Here is a tiny trained network, its code and every weight. The questions are about switching its units off for an input and a target symbol, where a switched-off unit gives its printed mean instead of its output.

import numpy as np


def w(rows, s, z=0):
    codes = np.array(rows[::2]) - 128.0
    scale = np.full(codes.shape[1], s)
    scale[-1] = z or s
    return codes * scale


def f(y):
    return np.maximum(y, 0)


def softmax(a):
    e = np.exp(a - a.max(-1, keepdims=True))
    return e / e.sum(-1, keepdims=True)


def log_softmax(a):
    a = a - a.max(-1, keepdims=True)
    return a - np.log(np.exp(a).sum(-1, keepdims=True))


def net(x, mask):
    ids = ['αεημπτψω'.index(c) for c in x.split()]
    T = len(ids)
    res = E[ids] + P[:T]
    r = res
    for j in range(3):
        rows = slice(4 * j, 4 * j + 4)
        q, k, v = (r @ M[0][rows].T for M in (Q, K, V))
        z = softmax(np.where(np.tri(T) > 0, q @ k.T / 4**0.5, -1e9)) @ v
        o = O[0][rows]
        res = res + np.where(mask[j], z, o[:, -1]) @ o[:, :-1]
    y = f(res @ A[0][:, :-1].T + A[0][:, -1])
    res = res + np.where(mask[3:27], y, B[0][:, -1]) @ B[0][:, :-1]
    return log_softmax(res[-1] @ U[:, :-1].T + U[:, -1])


Q, K, V, O, A, B = {}, {}, {}, {}, {}, {}
E = w([
[92,152,105,166,115,62,97,102,89,130,180],'α',
[91,64,109,195,147,122,204,137,98,159,101],'ε',
[149,186,75,141,204,78,147,98,95,91,166],'η',
[97,120,107,113,134,137,163,100,212,140,166],'μ',
[56,249,124,160,228,100,54,145,102,82,90],'π',
[156,140,66,198,184,109,34,140,67,94,99],'τ',
[36,156,177,94,149,128,85,171,145,212,188],'ψ',
[123,86,142,200,164,88,66,43,140,175,98],'ω',
],0.021)
P = w([
[70,163,175,110,107,159,138,133,70,95,148],'0',
[129,157,77,176,68,148,158,136,191,198,180],'1',
[125,87,156,130,104,3,117,159,87,103,165],'2',
[100,107,57,44,141,91,133,77,87,208,32],'3',
[221,167,162,132,129,179,133,60,178,196,149],'4',
[155,52,209,70,164,94,75,106,28,125,170],'5',
],0.015)
Q[0] = w([
[118,121,105,95,113,124,121,187,183,161,86],'head 1',
[137,189,67,162,77,219,166,117,191,112,105],'head 1',
[48,164,34,67,124,128,156,82,131,181,61],'head 1',
[116,129,127,106,141,168,154,166,162,125,128],'head 1',
[164,133,186,171,166,119,149,91,96,82,131],'head 2',
[141,192,162,155,103,152,124,126,203,77,121],'head 2',
[171,77,255,186,111,124,95,191,144,102,168],'head 2',
[103,64,150,150,122,35,107,116,91,83,119],'head 2',
[125,148,159,220,144,178,131,144,147,109,205],'head 3',
[102,35,166,158,194,18,155,155,50,106,179],'head 3',
[162,122,198,134,62,72,128,229,94,72,189],'head 3',
[49,103,67,110,163,97,130,161,86,115,175],'head 3',
],0.0091)
K[0] = w([
[30,131,170,155,43,77,120,115,105,91,158],'head 1',
[134,132,48,165,128,108,182,193,161,8,198],'head 1',
[74,150,163,158,69,232,150,102,77,46,105],'head 1',
[79,106,114,106,87,90,149,196,159,102,112],'head 1',
[188,143,7,108,145,119,88,89,131,144,65],'head 2',
[73,216,158,214,198,2,66,169,164,219,145],'head 2',
[150,31,98,185,89,46,46,65,167,230,87],'head 2',
[215,38,170,118,118,197,71,53,134,102,88],'head 2',
[35,151,20,145,110,35,110,219,123,201,84],'head 3',
[218,87,129,29,219,186,51,110,131,220,44],'head 3',
[207,141,112,94,145,41,81,117,235,185,111],'head 3',
[172,213,210,50,181,199,58,184,135,109,76],'head 3',
],0.0081)
V[0] = w([
[115,118,66,173,119,182,104,87,133,78,118],'head 1',
[80,204,192,92,135,181,160,177,93,183,96],'head 1',
[101,82,112,65,161,181,59,184,162,217,178],'head 1',
[120,150,130,94,132,177,92,244,104,107,166],'head 1',
[126,75,127,129,120,90,147,184,93,89,134],'head 2',
[117,140,175,166,115,140,29,55,98,181,123],'head 2',
[111,149,92,165,146,206,133,255,91,51,41],'head 2',
[113,148,194,111,210,149,211,111,186,146,146],'head 2',
[55,110,214,193,93,144,66,112,171,189,40],'head 3',
[90,134,118,76,134,145,184,91,222,64,103],'head 3',
[118,160,126,140,149,75,151,46,132,143,197],'head 3',
[141,190,136,126,224,100,88,81,150,147,120],'head 3',
],0.0079)
O[0] = w([
[60,123,72,180,161,85,85,5,181,180,101,118],'head 1',
[170,164,117,65,190,108,157,108,151,123,100,254],'head 1',
[191,149,62,72,108,175,172,211,178,130,108,108],'head 1',
[163,86,74,100,235,182,56,116,175,154,75,123],'head 1',
[191,101,193,75,149,132,204,61,125,107,103,153],'head 2',
[88,95,65,112,77,122,113,200,171,106,158,189],'head 2',
[148,107,143,54,160,132,68,117,101,229,127,182],'head 2',
[115,226,210,155,115,48,134,164,87,205,49,147],'head 2',
[97,59,254,184,174,92,135,160,234,104,84,221],'head 3',
[143,194,166,160,110,119,188,160,124,179,110,25],'head 3',
[145,157,94,151,170,63,193,143,109,90,201,205],'head 3',
[142,224,24,133,123,73,203,21,211,69,79,198],'head 3',
],0.0065,0.0067)
A[0] = w([
[65,102,52,96,33,36,79,80,113,77,115,143],'neuron 1',
[132,188,118,148,136,101,193,143,95,121,96,179],'neuron 2',
[177,152,131,157,71,153,217,159,155,144,212,164],'neuron 3',
[125,141,102,65,80,119,128,220,145,170,138,137],'neuron 4',
[134,69,77,148,206,234,177,89,125,176,130,108],'neuron 5',
[54,52,162,98,181,90,80,177,155,145,126,58],'neuron 6',
[146,118,27,227,97,146,76,182,196,124,93,142],'neuron 7',
[192,129,18,136,26,180,115,224,156,141,215,147],'neuron 8',
[189,101,139,150,80,239,147,151,103,168,118,67],'neuron 9',
[102,58,104,57,154,121,141,113,160,64,123,137],'neuron 10',
[158,112,111,125,74,95,121,248,183,75,189,61],'neuron 11',
[142,124,173,2,104,171,115,89,169,119,215,99],'neuron 12',
[151,207,139,72,117,146,97,116,144,64,182,103],'neuron 13',
[166,106,47,126,56,130,148,149,64,91,34,116],'neuron 14',
[118,81,84,112,177,143,182,130,113,82,96,178],'neuron 15',
[158,82,220,81,147,105,144,155,128,73,195,56],'neuron 16',
[182,125,143,178,67,58,183,157,54,99,139,114],'neuron 17',
[155,87,104,147,121,142,114,51,197,140,237,159],'neuron 18',
[125,125,173,90,129,217,82,110,108,107,223,131],'neuron 19',
[166,143,142,117,70,174,148,89,239,170,147,144],'neuron 20',
[163,74,205,65,91,223,29,16,83,155,88,95],'neuron 21',
[151,159,170,145,221,192,115,98,161,167,234,117],'neuron 22',
[161,180,166,135,152,166,124,107,92,168,63,132],'neuron 23',
[84,92,184,213,126,103,128,87,132,77,142,3],'neuron 24',
],0.0069,0.0044)
B[0] = w([
[150,48,128,140,157,217,219,110,177,88,134,254],'neuron 1',
[112,183,75,130,39,134,115,114,144,177,104,221],'neuron 2',
[123,108,144,189,191,159,21,132,149,178,122,186],'neuron 3',
[149,150,101,176,197,94,174,122,89,47,99,167],'neuron 4',
[134,169,147,94,66,111,69,95,170,150,151,207],'neuron 5',
[183,85,149,134,77,164,150,88,123,84,60,228],'neuron 6',
[102,182,197,88,61,132,130,139,26,161,145,188],'neuron 7',
[151,147,237,93,210,89,183,29,124,205,80,159],'neuron 8',
[221,85,89,88,190,180,189,19,166,54,17,144],'neuron 9',
[107,106,145,168,82,130,129,204,180,100,149,217],'neuron 10',
[160,102,66,63,61,177,84,100,188,153,121,184],'neuron 11',
[84,236,110,217,85,75,187,164,111,75,161,162],'neuron 12',
[221,77,151,135,181,136,130,126,113,169,107,179],'neuron 13',
[202,137,125,169,212,129,147,164,108,143,160,159],'neuron 14',
[95,173,112,142,96,79,108,175,68,147,131,230],'neuron 15',
[115,152,118,89,61,124,47,164,80,114,113,191],'neuron 16',
[160,158,98,54,92,153,104,66,129,177,156,225],'neuron 17',
[109,208,183,162,138,107,74,238,160,150,122,202],'neuron 18',
[138,127,140,192,166,169,174,131,223,126,124,157],'neuron 19',
[89,116,107,94,164,108,122,93,3,94,215,153],'neuron 20',
[98,164,140,90,10,128,160,147,120,47,114,182],'neuron 21',
[109,118,100,126,159,186,93,77,142,175,78,193],'neuron 22',
[138,89,97,104,112,107,86,125,65,143,200,180],'neuron 23',
[164,131,161,63,152,185,118,83,136,128,110,220],'neuron 24',
],0.0058,0.0095)
U = w([
[254,94,137,77,248,230,47,39,240,241,73,85],'α',
[126,149,64,91,53,193,65,111,182,97,98,40],'ε',
[155,145,62,60,168,195,150,109,83,145,174,29],'η',
[217,165,134,69,151,117,116,220,169,122,104,159],'μ',
[152,170,206,208,167,33,195,62,189,45,66,86],'π',
[70,241,153,224,82,63,54,196,138,203,195,235],'τ',
[48,21,82,153,246,119,149,187,99,92,214,252],'ψ',
[89,118,209,10,138,72,90,118,50,114,163,153],'ω',
],0.0044,0.0036)

Each question gives the input, a string of symbols that net reads in full, and the target symbol t.
The units are the heads (4 rows each of Q, K, V and O) and the neurons (one row each of A and B). Each row of codes is followed by its name. A weight is (code - 128) times the scale printed after its matrix; where a second scale follows, it is the last column's (O, A, B and U).
mask holds one flag per unit, heads first, then neurons. A switched-off unit (its flag False) gives its mean, the last column of its rows in O or B, instead of its output. The means were averaged over made-up inputs and are rounded, as every weight is.
A unit's drop is (log p(t) with every unit on - log p(t) with that unit switched off) / (log p(t) with every unit on - log p(t) with every unit switched off).
The circuit of an input: a set's keep is (log p(t) with only the set's units on - log p(t) with every unit switched off) / (log p(t) with every unit on - log p(t) with every unit switched off). Starting from the 12 units with the biggest drops (on a tie, the unit counted first), units are removed one at a time, each time the one whose removal leaves the highest keep (on an exact tie, the one counted first), for as long as the keep stays at least 0.8.
circuit, biggest first: the units of the circuit, biggest drop first
unit that matters most: the unit with the biggest drop
top k neurons: the k neurons with the biggest drops, biggest first
heads that matter: for each layer, one digit per head in row order, 1 if its drop is at least 0.15 and else 0, layers parted by /
drop of u: that unit's drop, to one decimal
input ε τ α, target ψ: circuit, biggest first => neuron 1; head 2
input ψ ε π ε ψ ε, target μ: circuit, biggest first => head 1
input π π π ε α, target τ: circuit, biggest first => neuron 18; head 1
input ε τ ε α, target ω: circuit, biggest first => head 3; head 2; neuron 21
input π ε α π μ, target τ: circuit, biggest first => neuron 12; neuron 18
input μ ψ ε π ω ω, target ε: heads that matter => 110
input ψ α π π η, target τ: heads that matter => 100
input ε η π ε τ ε, target ψ: heads that matter => 011
input ε μ π α, target ω: circuit, biggest first => head 2; head 3; neuron 21
input ε η ψ τ τ ε, target ψ: heads that matter => 010
input ε ε μ, target τ: heads that matter => 001
input τ ε ε ε ψ π, target μ: heads that matter => 100
input ψ ψ π ψ η, target τ: top 3 neurons => neuron 18; neuron 1; neuron 6
input η ε ε ε π ε, target π: heads that matter => 001
input η μ η ψ, target η: circuit, biggest first => head 3
input ψ ω τ, target ε: circuit, biggest first => neuron 11; head 2
input ε ψ ε ε ω, target τ: heads that matter => 000
input ε π ε ψ, target ω: circuit, biggest first => head 2; neuron 21; head 3
input ε ε τ ψ π, target τ: heads that matter => 010
input μ ε ε ε τ, target τ: unit that matters most => head 1
input π ε α π, target α: heads that matter => 110
input ε α π, target π: circuit, biggest first => head 3; neuron 1
input τ ψ π π, target ε: heads that matter => 111
input ε ε η, target η: heads that matter => 001
input τ α π ψ, target ε: top 2 neurons => neuron 21; neuron 6
input ω ε ε π ψ, target τ: heads that matter => 000
input ε ω ε, target ε: unit that matters most => neuron 11
input π ε ε, target π: drop of neuron 19 => 0.0
input ψ ω π π ε η, target π: drop of head 3 => 0.8
input π ε ε α, target α: drop of head 1 => 0.4
